How the objects are linked:
x215: &>x685, ^>x754, +>x687, $>x71, !>x607, %>x279
x749: &>x786, ^>x586, +>-, $>x439, !>-, %>x374
x687: &>x438, ^>x133, +>x215, $>x521, !>x577, %>x173
x952: &>x197, ^>x578, +>x403, $>x620, !>x149, %>x9
x133: &>x9, ^>x687, +>x754, $>x123, !>x568, %>x197
x365: &>x620, ^>x527, +>x859, $>x197, !>x600, %>x123
x859: &>-, ^>-, +>x365, $>x676, !>x639, %>x854
x600: &>x586, ^>x786, +>x639, $>x134, !>x365, %>x127
x639: &>x938, ^>x322, +>x600, $>x870, !>x859, %>x479
x685: &>x215, ^>x611, +>x438, $>-, !>x972, %>-
x620: &>x365, ^>-, +>-, $>x952, !>x586, %>x507
x173: &>x578, ^>x197, +>x279, $>x527, !>x27, %>x687
x938: &>x639, ^>-, +>x586, $>x6, !>-, %>x645
x933: &>x414, ^>x870, +>x27, $>x322, !>x279, %>x607
x414: &>x933, ^>x6, +>x439, $>-, !>-, %>x972
x972: &>x607, ^>x914, +>x148, $>x993, !>x685, %>x414
x13: &>x854, ^>-, +>x507, $>x611, !>x645, %>-
x127: &>x273, ^>x306, +>x479, $>x568, !>x123, %>x600
x607: &>x972, ^>x97, +>x577, $>x643, !>x215, %>x933
x676: &>x403, ^>x279, +>x197, $>x859, !>x870, %>x754
x507: &>x123, ^>x516, +>x13, $>x9, !>x273, %>x620
x914: &>x97, ^>x972, +>x618, $>x645, !>x611, %>x6
x786: &>x749, ^>x600, +>x322, $>x27, !>x527, %>x306
x9: &>x133, ^>x438, +>x611, $>x507, !>x618, %>x952
x306: &>x374, ^>x127, +>x643, $>x577, !>x521, %>x786
x148: &>x577, ^>x618, +>x972, $>x374, !>x438, %>x439
x521: &>x516, ^>x123, +>x71, $>x687, !>x306, %>x527
x854: &>x13, ^>x71, +>x123, $>x754, !>x479, %>x859
x322: &>-, ^>x639, +>x786, $>x933, !>-, %>x643
x516: &>x521, ^>x507, +>-, $>x438, !>x374, %>-
x97: &>x914, ^>x607, +>x568, $>x479, !>x754, %>x870
x993: &>x643, ^>x645, +>x374, $>x972, !>-, %>-
x645: &>x479, ^>x993, +>x273, $>x914, !>x13, %>x938
x754: &>x611, ^>x215, +>x133, $>x854, !>x97, %>x676
x438: &>x687, ^>x9, +>x685, $>x516, !>x148, %>x578
x618: &>x568, ^>x148, +>x914, $>x273, !>x9, %>x149
x71: &>-, ^>x854, +>x521, $>x215, !>x643, %>-
x577: &>x148, ^>x568, +>x607, $>x306, !>x687, %>x27
x123: &>x507, ^>x521, +>x854, $>x133, !>x127, %>x365
x279: &>-, ^>x676, +>x173, $>-, !>x933, %>x215
x870: &>x6, ^>x933, +>x134, $>x639, !>x676, %>x97
x273: &>x127, ^>x374, +>x645, $>x618, !>x507, %>x586
x643: &>x993, ^>x479, +>x306, $>x607, !>x71, %>x322
x527: &>-, ^>x365, +>-, $>x173, !>x786, %>x521
x6: &>x870, ^>x414, +>x149, $>x938, !>x403, %>x914
x197: &>x952, ^>x173, +>x676, $>x365, !>x134, %>x133
x27: &>x439, ^>x134, +>x933, $>x786, !>x173, %>x577
x611: &>x754, ^>x685, +>x9, $>x13, !>x914, %>x403
x586: &>x600, ^>x749, +>x938, $>x149, !>x620, %>x273
x149: &>x134, ^>x439, +>x6, $>x586, !>x952, %>x618
x374: &>x306, ^>x273, +>x993, $>x148, !>x516, %>x749
x568: &>x618, ^>x577, +>x97, $>x127, !>x133, %>x134
x578: &>x173, ^>x952, +>-, $>-, !>x439, %>x438
x403: &>x676, ^>-, +>x952, $>-, !>x6, %>x611
x479: &>x645, ^>x643, +>x127, $>x97, !>x854, %>x639
x439: &>x27, ^>x149, +>x414, $>x749, !>x578, %>x148
x134: &>x149, ^>x27, +>x870, $>x600, !>x197, %>x568

In the rows, zero is written as 122.

The rows follow the links: the fewer symbols apart two objects are, the more alike their rows tend to be.

Each row is also shifted at random along 6 hidden directions that mean nothing.

Some objects, each with a row of numbers:
x639:  164   170   112   103   135   132   123   127   132   133   113    97   131    67   125   117   126   160   131   105   120   107   130   164   129   163   112   151   160   102   112   166   169   152   140   137   132   118   126
x322:  159   148   120    93   118   135    99   139    81   105   154    67   141   112   130    83   126   129   158    89   140    79   112   112   121   124   113   168   117   149    94   125   119    91   129   142   115   135   113
x859:  122   126    86   125    63   164   114   166    58   117   141   112   151   115   117    79   158   149   196   137   104   123   109   112   165   121    87   102   164   128   140   159   140   129   156   128   155   118   173
x9:  199    88   136   137   100    95   141   136   120   126    70   241   148   156   132   156   102   106   112   173    83   145   100   110    74   110   144    67   131   145   165   126    89    96   124   111   148   100   137
x197:  130   123    91   140    97   125   106   180   121   109   109   113   169    79   107   168   131   152   119   111   112   154    97   136   118   128   124    97   155   111   163   116   139   148   121   142   149   107   134
x972:  129   100   153   107   123   137    74    95   141   139   145   160   154   134   139   122   116    61   137    79    98   127   129    76   140   110   150   157    93   125   118    85    36    82   114   102    87   173    76
x568:  113   114   116   169   153   117   135    89    96   111    91   160   101    92   156   113   161   143   121   146   115   179   172   124   143   103   110    80   102    88   163    97   102   180   148   187    73   106   159
x27:  183   122   100    98   111    85   114   151    86    93   113    66    91    89   127   123   127   123   118   101   191   108   103    90    81   101   112    92    69   140    96    61   107   124   125   188    89   112   109
x521:   90   114   130   116   155    79   168   109   123   131   155    98    47   185    87   136   126   138    84   116   143    95   147   168   103    87   109   138   167   149   108   140   158   164   138   132   109    87   135
x13:  113   122   131   125   101   134   165    90   132   161   129   176    51   171   126    99   117    99   136   168   108   119   132   134   155   126    84    63   128   102   113   150   154   147   142    83   142    97   157
x479:  146   140   128   148   156   137   111    75   120   120   129   151   170   122   143    99   113   128   149   126    95   106   158   168   111   141   140   170   170   109   119   204   148   116   155   129   113   130   135
x643:  207   116   147   107   173   108   133    88    95   138   159   158   125   167   160    97   116   152   127   118   134    92   146   143   103   136   143   172   165   161   114   166   116   133   155   140    84   147    99
x586:  134   174   133    91   111   135   135   150   131   114    66    89   108   106    86    85   117    90   125   121    92   112   143   122   134   141    83   121    65   100   138   113   147    91    81   109   138    77   152
x993:   63   126   162   105   153   154   118    72   148   125   162   117   102   157   128    90   104   102   118   123   140   119   133   121   161   135   112   164   101   114    84   122   108   103   105    76    88   181    92
x123:  103   131   126   158   140   158   117   109   122    67   138   133   169   153   117   151   131   132   110   134   108   165   122   184   109   114    92   126   160   108   146   156   159   149   133   111   113   120   154
x374:   77   115   165    97   133   114   142   101   104   133   142   136    85   191   102    59   149    93   124   122    78   112   192    99   181    90    99   144    88   144   148   113    76   113    92   125    88   111   141
x933:   98   116   109   103   105   107   115   135   102   164   163    88    58    68   139   113   178   149   140    66   163   126   140    84   211   102    98   113   118   110   116    61    89   191   149   177    82   127   115
x754:   16    89    86   193   104   149   117   106   100   126   142   140   114   106   146   119   139   129   154   153   121   147   132   122   156   119   144    73   155    92   120   142   138   144   177   117   127   125   160
x365:  191   129   115   120   101   159   112   165    71    80   127   150   209   133   121   128   152   175   139   150   118   159    99   135   131   120    87   119   158   142   166   149   137   142   122   140   145   127   151
x306:  150   123   148   118   157   127    84    95   105    70   170    88   151   167   108   107   139    70   120    67   104   110   168   140    90    77   104   193   110   147   136   107    98    92   126   149    78   114   142

Start, symbols taken left to right, then the object you end at.
Answers are names.
  66   127   136   100   146   144   117   155   112   115   163    79   176   145    99   144   147   228    81   106   136   131   105   153   174   137   112   180   203   155   138   151   145   174    85   127   139   165    83
% ! ! $ ^ -> x133
  91    73   120   145   155    75   134   109   113   141   147   154   109   171   135   163   131   161    85   122   125   117   125   139   115    89   175   152   193   163   143   123   104   158   135   153   116   125    94
^ + ^ ^ % -> x676
  96   112    72   156    89   147   103   159   101    99   118    85   157    65   132   132   109   139   158   132   154   121    69   126    98   144   139    88   134   113   102   136   160   103   142   119   161   132   126
$ % % -> x859
 146   113   124    93   119   112   102   164   180   112   120    91   140   125    94   218    83   114    71    79   166   131    39   109    77   121   133   119   100   140   101    63   109   104    70    82   128   134    55
^ $ ! $ + % -> x914
 136   151   169   122   160   136   116    85   162    99    98   154   176   147    96   119   103    88    97   128    59   131   163   159   116   125   116   162   116   112   160   148   131    99    93    89   127   123   131
+ % $ -> x6
 104   108   147   119   110   137   145   107   122   117   123   182   138   178    95   109   135    94   118   150    70   145   143   142   145   106    95    95   123   131   163   139   130   122   112    90   149    94   171
+ + $ % -> x952
 114    92    93   186   109   132   119   119    94    70   105   155   152   132   143   144   134   120   131   158   127   161   111   145    88   101   118    54   120   110   145   110   123   124   144   144   117   108   164
+ $ + + -> x854
  86   126   125   141   123   142    92    75   169   151   113   177    96    83   137   131   135    69   128   103    96   159   152   108   173   132   119   106    97    62   130    97    83   135   129    99    91   137   128
^ & + -> x577
  47   104   124   104   119   141    95   148    93   108   107    82   181   123   120    95   121   155   118   150   126   117   105    55   164   131   142   155    72   152   118   103    67    64    62   123   138   168    77
$ ^ ^ $ -> x439
 188   136   120   110    99   131   106   146   125   129    74   155   180    61   143   124    97   127   148   144   116   123    78    83   107   173   158   102    96   106   107   120    99    77   111   105   151   147    87
& % & + -> x618
 125    84   107   107    95    66   116   166   108   219   166   134   109   108   112   124   159   159   145    72    69    67   137    98   168   105   159   175   224   163   154   145   101   168   141   164   155    95    93
+ & ^ & ! $ -> x600
 173   146   125    72   116   105   125   145    93   103   139    63    72   132   110   109   168   131   123    84   173   116   139   119   140    94    61   131    84   125   119    77   117   163   119   174    82    96   146
& ^ & & -> x586
 191   160   160    95   145   134   130    71   180   158    98   191    93   120   123   135   106    85   114   117   102   143   154   150   127   143   103   131   128    75   120   130   124   139   133    87    90   117   131
& ^ % $ -> x933
 128   147   142    63   127   102   122   141   125   110   118    50   118   134    78    83   108    81   111   100   108    66   130    96   105   112   109   164    63   154   109   111   134    66    77   105   135    96   105
$ ^ & % ! % -> x197
 180   148   125   148   168   157   126    82    98    54    96   146   173   142   160   104   112   162   109   177   159   160   127   162    89   139   108   102   106   112   120   150   146   122   138   143    98   147   148
+ ^ ! -> x71
  33   103   162   111   130    81   157   110   141   168   153   111    84   209    70    88   131    80   104   114    44    74   174   133   154    84   109   173   144   149   144   141   121   121    93    92   140    77   138
^ + + -> x507
 152    92   149   113   115   104   125   101   166   169   138   183    81   159   131   170    93   108   111   114   140   117    83   108   101   117   152   124   142   139    92   101   100   130   126    89   117   134    77
+ ^ + $ -> x13
  87   115   162   115   157   114    91    90   187   112   135   126   111   138   115   162   127    73    77    56   131   156   144    94   148    93   119   156    63    99   135    46    71   120    86   110    61   141    88
^ $ % + $ -> x6
 133   118    95   122    66   125   147   153   128   148    82   144    95    88   136   143    93   152   136   175   158   123    53    95   123   165   127    39   110   109    89   114   140   119   121    98   169   121   114
& ^ % % + -> x173
